Each row is followed by roughly how far along a hidden order it lies, from 0 to 10. A new part has a new order.
[ 0.58 -1.60  2.89 -0.47  0.62 -0.47 -1.02 -0.41  0.29 -0.92 -0.33 -0.01
 -0.06 -0.10 -0.06  1.12 -0.57 -0.32 -0.32  0.41 -1.87]
6
[-0.08  0.06  1.52 -0.72  1.16  1.08  0.77  0.55 -0.14 -1.99 -1.35 -0.74
  1.09 -1.18  0.09 -0.84 -0.33 -0.58 -0.49 -0.10  0.67]
5
[ 1.29 -3.02  3.50  0.46  0.45 -0.66 -2.24 -1.33  0.83 -0.43  0.27  0.44
 -1.59  0.50 -0.07  2.43 -0.70 -0.08 -0.50  0.65 -4.32]
7
[-1.72  1.93 -4.83 -2.02  0.23  1.07  2.16  1.65 -0.88  0.26 -1.58 -0.40
  2.50 -1.61  0.37 -2.48  0.68 -1.05  0.17  0.25  4.45]
1
[ 1.72 -3.83  6.40  1.39  1.64  0.89 -1.12 -1.10  1.04 -2.46 -0.07 -0.30
 -1.34 -0.05 -0.26  1.73 -1.66  0.23 -1.14 -0.25 -4.27]
9
[ 1.10 -3.71  3.94  0.40 -0.05 -1.44 -2.98 -1.66  1.06 -0.17  0.44  1.02
 -2.45  0.80  0.01  2.76 -0.43 -0.23 -0.20  0.89 -5.41]
7
[ 1.77 -4.04  7.01  1.71  1.90  1.54 -0.96 -1.01  1.12 -3.09 -0.44 -0.73
 -1.34 -0.40 -0.28  1.33 -1.86  0.41 -1.43 -0.42 -3.64]
10
[-0.73  0.92 -1.83 -0.82  0.84  1.61  1.38  0.90 -0.21 -1.68 -1.68 -0.68
  1.78 -1.61  0.34 -1.99  0.12 -0.76 -0.35 -0.20  2.88]
4
[ 0.47 -1.73  2.01 -0.42  0.77 -0.17 -1.08 -0.63  0.25 -0.92 -0.21 -0.07
 -0.30 -0.11 -0.10  0.92 -0.71 -0.22 -0.31  0.38 -1.79]
6
[-1.71  2.45 -5.46 -2.11 -0.10  0.57  1.61  1.70 -0.71  0.68 -1.47 -0.06
  2.33 -1.30  0.44 -2.70  1.10 -1.05  0.29  0.50  5.04]
1
[-1.81  3.25 -5.98 -2.73 -0.24  0.23  1.67  1.94 -1.26  1.42 -1.42  0.10
  2.88 -1.38  0.45 -2.43  1.16 -1.21  0.53  0.71  4.63]
0
[-1.01 -1.42 -2.53 -0.38 -1.02 -1.01 -1.72  0.50  0.56  0.80 -0.83  1.37
 -0.47 -0.38  0.68 -0.64  1.55 -1.33  0.34  0.94  0.21]
4
[ 1.06 -3.34  5.07  0.63  0.18 -0.72 -2.85 -1.32  1.08 -0.28  0.33  0.78
 -1.91  0.65 -0.05  1.98 -0.77 -0.06 -0.22  0.66 -5.15]
8
[-1.99  3.48 -5.89 -2.28  0.12  1.04  2.20  1.93 -1.08  0.25 -1.62 -0.42
  2.79 -1.37  0.36 -2.58  0.48 -1.06  0.10  0.32  4.50]
0
[-0.72  1.25 -0.47 -1.02  1.32  2.20  1.91  1.29 -0.34 -2.26 -1.92 -1.13
  2.65 -1.97  0.25 -1.92 -0.29 -0.75 -0.51 -0.49  2.91]
4
[ 0.08 -2.53  0.98 -0.47 -0.60 -2.11 -2.80 -0.64  0.73  0.72 -0.18  1.37
 -1.55  0.55  0.28  1.22  0.77 -0.78  0.28  1.00 -2.67]
5
[ 0.96 -4.22  2.73  0.39 -0.89 -2.78 -3.92 -1.91  1.34  1.34  0.88  1.84
 -2.82  1.29  0.18  3.14 -0.16 -0.45  0.14  1.39 -5.80]
7
[ 1.58 -3.20  6.78  1.22  2.14  0.70 -0.80 -1.01  1.11 -2.84 -0.53 -0.72
 -1.33 -0.26 -0.31  1.83 -1.69  0.36 -1.37 -0.44 -4.02]
9
[ 1.73 -2.70  7.12  0.75  1.74  1.37 -0.50 -1.23  0.61 -2.92 -0.10 -1.37
 -1.04 -0.30 -0.34  1.53 -1.93  0.31 -1.21 -0.31 -3.36]
9
[-1.73  3.67 -4.14 -1.72  0.99  2.26  2.78  2.10 -1.09 -1.22 -1.95 -1.17
  2.91 -2.00  0.27 -2.83 -0.05 -1.14 -0.38 -0.15  5.14]
2
[ 1.71 -3.32  7.48  1.32  2.14  1.76 -0.57 -0.85  1.01 -3.54  1.13 -0.99
 -1.02 -0.60 -0.35  1.47 -2.21  0.58 -1.43 -0.53 -3.00]
10
[-1.30  0.61 -3.27 -0.87 -0.07  0.21  0.24  0.97  0.01  0.05 -1.34  0.35
  0.84 -1.18  0.53 -1.39  0.92 -1.32  0.04  0.43  2.10]
3
[-1.82  1.55 -5.12 -1.74 -0.39  0.40  1.04  1.53 -0.48  0.90 -1.33  0.22
  1.77 -1.26  0.47 -2.02  1.16 -1.15  0.44  0.62  3.42]
1
[ 1.54 -3.56  5.88  1.30  1.07  0.12 -1.55 -1.32  1.17 -1.37 -0.01  0.10
 -2.14  0.11 -0.17  2.33 -1.37  0.12 -0.84 -0.45 -4.29]
9
[-0.22 -0.91  0.50 -0.70  0.79  0.09 -0.69  0.32  0.16 -1.19 -1.06 -0.11
  1.32 -0.55  0.21 -0.08  0.05 -0.57 -0.28  0.27  0.17]
5
[ 1.74 -4.01  6.40  1.43  1.47  0.57 -1.55 -1.34  1.14 -2.41  0.12 -0.23
 -1.75 -0.11 -0.26  1.75 -1.71  0.26 -1.07 -0.06 -4.20]
9
[-0.03 -1.05  0.87 -0.68  0.40 -0.14 -0.98  0.22  0.21 -0.71 -0.93  0.00
 -0.01 -0.41  0.18  0.30  0.03 -0.64 -0.16  0.28 -0.44]
5
[ 1.91 -3.85  6.88  1.43  1.66  1.08 -1.00 -1.14  0.97 -2.86 -0.26 -0.51
 -1.57 -0.15 -0.33  1.83 -1.69  0.39 -1.31 -0.32 -4.51]
10
[ 0.91 -3.50  3.16  0.26 -0.12 -1.21 -3.01 -1.49  0.90 -0.01  0.46  0.72
 -1.81  0.76  0.01  2.39 -0.35 -0.40 -0.01  0.82 -4.55]
7
[ 1.55 -4.08  6.92  1.52  1.49  0.50 -1.38 -1.28  1.37 -2.94 -0.24 -0.30
 -1.60 -0.27 -0.28  2.04 -1.52  0.24 -1.24 -0.29 -4.37]
10
[-0.95  1.31 -2.20 -1.06  0.39  1.21  1.17  1.54 -0.11 -0.83 -1.74 -0.31
  1.81 -1.54  0.42 -1.92  0.50 -1.02 -0.10  0.07  2.93]
3
[ 1.37 -3.10  5.84  0.70  1.17  0.51 -1.44 -1.17  0.90 -1.76  0.08 -0.34
 -1.10  0.14 -0.22  2.10 -1.40  0.17 -1.04  0.10 -3.80]
8

Next part:
[-0.93  0.07 -0.20  0.98  0.25  1.64  0.69  3.41 -0.45  1.70  1.50 -3.72
  0.32  0.38  0.61 -0.84 -0.39 -2.71 -1.43 -0.39 -0.55 -1.71 -0.74 -2.59
  1.02  1.37 -1.27  0.40  3.09  0.01 -0.53  0.53 -2.28 -3.87 -3.93 -0.40
 -0.22  0.82  0.59 -0.51 -2.18  0.26 -0.38  0.18  1.21 -0.80  0.02 -0.75
 -0.23 -1.73  1.10  0.62 -0.09  0.25 -1.58 -0.43]
5
[-1.27 -3.02  0.54  0.80  1.55  2.26 -3.63  4.90 -0.69 -0.48  0.46 -3.63
  0.20 -0.03 -0.39 -0.02 -0.24  0.70 -0.95 -1.61 -1.31 -2.50 -0.25 -3.23
  0.59  0.76 -1.42  0.38  1.22 -0.37 -0.77  0.26 -1.67 -2.69  3.04 -1.28
  0.58  0.53 -0.58  0.52 -0.61 -0.93  0.34 -0.35  0.07 -0.39  0.93 -0.66
  0.10 -0.74  0.46  0.25 -2.73  0.51 -0.26 -1.40]
6
[-1.23 -3.41  0.96  0.08 -0.90  1.30 -3.16  4.51 -0.25  2.07  1.72 -1.15
 -0.02  0.68 -0.86  0.54  0.02  0.14 -0.47 -0.36 -0.21 -2.20  0.73  0.04
  0.15 -0.71 -1.09 -2.61 -0.81 -0.07  1.04  0.28 -0.46  2.20 -7.70 -1.43
 -0.38 -1.60  0.83  0.35  0.20 -3.08  1.06  0.46  0.02 -1.36  4.24 -0.79
 -0.44 -1.94  0.11  0.52  1.23 -0.24  1.11 -0.36]
1
[ 0.42 -1.09 -0.78  1.10  0.20  5.40 -1.26  4.56 -0.82  0.63  0.14 -2.79
 -0.81  0.57  1.33 -0.30  0.18 -1.84 -0.57 -1.64 -0.94 -5.72  0.23 -2.94
  0.34 -1.07 -0.31  0.28  2.45 -0.10 -0.98  0.68  0.80  0.39 -4.97 -0.77
  0.17  0.97  1.11  0.22 -0.47  1.36 -0.56 -0.28  1.28 -0.50  0.54  0.15
 -0.09 -2.45  0.12 -0.05 -0.76  0.79  0.10 -0.18]
5
[ 0.47 -3.67  0.94 -0.52 -2.59  0.01  0.11  3.48  0.29  0.21  0.01  0.44
  0.39  0.98 -0.43 -0.84 -0.24 -2.62 -0.02  0.08 -0.51  2.29  0.02  0.00
 -0.05 -0.37  0.30 -1.47  2.42 -0.29  0.71  0.80  0.99  0.73 -1.16  0.16
 -0.27 -0.14  0.02  0.39 -0.98 -1.68 -0.80 -1.34 -0.21 -0.31  3.96  0.80
 -0.53 -0.65 -0.10  0.29 -1.14 -2.68  1.40 -1.51]
6
[ 1.28 -1.44  1.48  0.37  0.08  0.41 -0.98  2.44 -0.19  0.40  0.06  0.47
  0.87  1.17  0.20 -0.75  0.03 -1.50  0.51  0.53 -0.19 -1.98 -1.50 -1.06
 -0.28 -0.43  0.61 -2.51  3.43  0.83 -0.79 -0.61  0.77 -0.70 -4.56 -0.38
  0.42  0.30  0.09  0.19 -0.31 -2.29 -0.01  1.03  1.68 -0.65  2.29  1.43
 -0.52 -1.11 -0.02 -1.51 -1.85 -1.83 -0.20 -1.65]
7
[ 0.74 -1.04  1.90  0.61 -0.21  4.77 -1.71  5.90 -0.36  1.24  1.61 -2.13
  1.84 -1.06 -0.77  0.23  0.14 -2.32 -0.85 -1.27  0.38 -2.57 -0.58 -2.06
  0.24 -0.77 -2.63 -1.57  0.19  0.77 -0.59  0.68 -0.92 -3.96 -3.23 -0.70
  0.00  2.41 -1.15 -0.10 -2.11  1.03 -1.78 -0.09 -0.09 -0.64 -0.30  0.47
  0.05  0.69  1.08  0.13 -0.02  0.24  2.20 -0.52]
5
[ 0.01 -2.48  0.60  0.76 -0.13  1.45 -3.99 -2.66  0.73  2.43 -0.28 -4.09
 -0.02  0.63 -4.07  1.20  0.20  1.10 -0.51  1.08  0.08 -3.35  1.78 -0.35
 -0.29 -1.41  0.29  2.70  1.85  1.31  1.05 -0.12  0.61 -2.70 -2.20 -1.19
 -0.20 -1.63  0.57 -0.37 -0.80 -2.46 -2.61  0.45  0.08 -0.70 -2.24 -0.43
  0.16 -1.31  0.53 -0.86  0.79  0.74 -0.26 -0.73]
0
[-0.63 -0.79  0.61 -0.10 -2.76 -0.86 -0.99  2.33 -0.50 -1.34  1.48  1.01
 -0.46  1.61  0.28 -0.70  0.13 -0.68  0.26 -1.74 -0.54  2.79  2.08 -3.74
 -0.77  1.80  0.69 -0.69  2.28  0.47 -0.41 -0.37  0.15 -2.00  0.34 -0.83
  0.79 -0.12  1.88 -0.11 -1.08 -2.60  2.08 -2.45 -1.09 -1.23  3.01 -0.58
 -0.79 -2.11 -0.92 -0.10  0.26 -0.75 -0.02 -0.39]
8
[ 0.46  0.00 -0.53 -0.19 -1.15  0.74 -2.36  2.00  0.23  0.37  0.62 -2.04
  0.49  2.02  0.38 -0.12 -0.21 -1.65 -0.53 -0.89 -1.49 -2.06 -0.15 -0.97
  0.61 -1.10 -0.15 -0.73  5.27  1.01  0.74  0.37  0.48  2.72 -1.95 -0.96
 -0.24  1.56  0.02 -0.36 -0.24 -1.03 -1.73 -0.48  0.33  0.31 -0.93  0.03
  0.07  0.39  0.24 -0.80  0.29  0.07 -0.52 -0.75]
3
[-1.98  0.10 -0.23  0.65 -0.62  0.38 -0.32  3.38 -0.23 -0.22  0.70 -0.56
  0.18  0.21 -1.43  0.52 -0.02 -3.06 -0.68 -0.46  0.24 -0.91 -0.80 -1.11
  0.70  0.46 -0.15  0.50 -0.89 -0.49 -0.12  0.25  0.50 -1.10  0.50 -0.76
  0.14  0.33  0.99 -0.12 -0.01 -1.15 -0.23 -0.05  0.59  0.06 -0.40 -1.59
  0.10 -1.80  0.79  1.04 -1.48 -1.13  1.22 -0.48]
7
[-2.84 -2.70  0.24  0.69 -2.70  0.22 -1.79  4.46 -0.49  2.18  1.83 -1.80
 -0.61  2.13  1.69  0.11  0.59 -2.58  0.57 -0.56 -0.13  1.30 -0.38  0.31
 -0.09  0.48  1.93  0.39 -4.10 -0.49  0.65  0.37 -0.73  2.20 -2.23 -1.25
 -0.34  0.22  1.17 -0.03 -0.82 -1.78  0.50 -0.12  0.24 -0.19  1.48 -1.07
 -0.13 -0.79  1.88 -0.05 -0.10 -1.21 -0.10 -1.16]
5
[-0.24  1.34 -0.11  0.86 -0.09  2.75  0.19  2.83  0.10  1.32  0.34 -0.06
 -1.18 -0.05  2.27  0.30  0.39 -5.14 -0.28 -2.09  0.92 -2.02 -0.34 -0.94
  0.63  0.31 -0.11 -0.42  2.05  0.01 -0.64  0.90 -0.93 -5.06  0.23 -0.14
  0.26  0.96  0.49 -0.20 -0.86 -0.42  0.73  0.29  0.85  0.29  2.83  0.03
 -0.16 -2.60  1.80 -0.53 -0.96 -0.34 -0.93 -0.24]
7
[-0.56  1.02 -0.39 -0.05 -1.29  0.64  0.15  1.86  0.21  0.19  0.76 -1.12
  0.15  2.09 -0.61  0.70  0.24  0.14 -0.88 -0.70 -0.38 -2.19 -1.08 -2.26
  0.94  1.83 -0.01 -1.62  1.42  0.70  0.45  0.94  2.02 -1.47 -5.41 -1.27
 -0.33  0.30  0.48 -0.67 -0.44 -0.11 -1.25 -0.66  0.46 -0.66 -0.60 -0.09
  0.03 -1.67 -0.31 -0.70 -0.92  0.40  2.10 -0.90]
4
[ 0.06 -1.40  1.70  0.55  1.36  2.15  0.76  8.42 -1.09 -0.08  1.66  2.11
  1.69  1.81  2.01 -0.64 -0.47 -0.99 -0.92 -2.66 -0.26 -2.30 -1.61 -3.22
  0.36  1.23  0.37 -2.31  0.29  0.32  0.50 -0.48  0.03 -2.54  8.13 -1.99
  0.02  1.59  0.97 -0.69 -0.91 -2.34  2.30 -1.42 -0.29 -0.28  0.88  1.10
 -0.14 -0.47  0.47 -0.09 -1.76 -1.23 -0.44 -0.79]
10
